Here is a tiny trained network, its code and every weight. The questions are about switching its units off for an input and a class, where a switched-off unit gives its printed mean instead of its output.

import numpy as np


def w(rows, s, z=0):
    codes = np.array(rows[::2]) - 128.0
    scale = np.full(codes.shape[1], s)
    scale[-1] = z or s
    return codes * scale


def f(y):
    return np.maximum(y, 0)


def log_softmax(a):
    a = a - a.max(-1, keepdims=True)
    return a - np.log(np.exp(a).sum(-1, keepdims=True))


def net(x, mask):
    res = np.array(x, float).reshape(1, 5) / 4 @ E
    y = f(res @ A[0][:, :-1].T + A[0][:, -1])
    res = res + np.where(mask, y, B[0][:, -1]) @ B[0][:, :-1]
    return log_softmax(res[-1] @ U[:, :-1].T + U[:, -1])


A, B = {}, {}
E = w([
[117,166,2],'x0',
[83,130,119],'x1',
[236,254,143],'x2',
[42,97,63],'x3',
[205,23,98],'x4',
],0.0056)
A[0] = w([
[216,216,93,218],'N1',
[131,75,103,118],'N2',
[204,171,85,130],'N3',
[122,148,151,106],'N4',
[119,29,102,156],'N5',
[140,8,74,99],'N6',
[216,186,130,130],'N7',
[154,132,222,180],'N8',
[74,64,101,207],'N9',
[50,174,90,253],'N10',
],0.011,0.0043)
B[0] = w([
[112,33,201,254],'N1',
[141,92,79,167],'N2',
[155,70,240,196],'N3',
[155,105,126,142],'N4',
[192,111,32,215],'N5',
[227,84,57,214],'N6',
[167,80,148,217],'N7',
[245,7,167,211],'N8',
[110,130,68,231],'N9',
[2,86,92,232],'N10',
],0.0088,0.0075)
U = w([
[177,79,114,68],'0',
[87,230,188,37],'1',
[160,123,24,54],'2',
[179,32,254,172],'3',
[14,146,115,254],'4',
[153,238,151,50],'5',
],0.0099,0.0072)

Each question gives the input, the list of numbers given to net, and the class t.
The units are the neurons (one row each of A and B). Each row of codes is followed by its name. A weight is (code - 128) times the scale printed after its matrix; where a second scale follows, it is the last column's (A, B and U).
mask holds one flag per neuron, in row order. A switched-off neuron (its flag False) gives its mean, the last column of its row in B, instead of its output. The means were averaged over made-up inputs and are rounded, as every weight is.
A unit's drop is (log p(t) with every unit on - log p(t) with that unit switched off) / (log p(t) with every unit on - log p(t) with every unit switched off).
The circuit of an input: a set's keep is (log p(t) with only the set's units on - log p(t) with every unit switched off) / (log p(t) with every unit on - log p(t) with every unit switched off). Starting from all 10 units, units are removed one at a time, each time the one whose removal leaves the highest keep (on an exact tie, the one counted first), for as long as the keep stays at least 0.8.
circuit, biggest first: the units of the circuit, biggest drop first
unit that matters most: the unit with the biggest drop
k most important neurons: the k neurons with the biggest drops, biggest first
drop of u: that unit's drop, to one decimal
input [7,6,2,8,-1], class 4: unit that matters most	N10
input [-8,-5,-1,8,-1], class 0: circuit, biggest first	N1, N3
input [7,-6,1,2,0], class 4: circuit, biggest first	N8, N6
input [0,8,-3,5,1], class 2: circuit, biggest first	N5, N1
input [6,-4,4,4,-1], class 3: 2 most important neurons	N1, N3
input [-1,8,2,-2,-5], class 4: 3 most important neurons	N3, N10, N6
input [7,6,1,6,1], class 4: 2 most important neurons	N10, N8
input [-3,5,4,4,7], class 2: drop of N3	0.2
input [2,-8,-2,-2,7], class 2: drop of N5	0.2
input [-5,5,-5,7,5], class 2: drop of N6	0.0
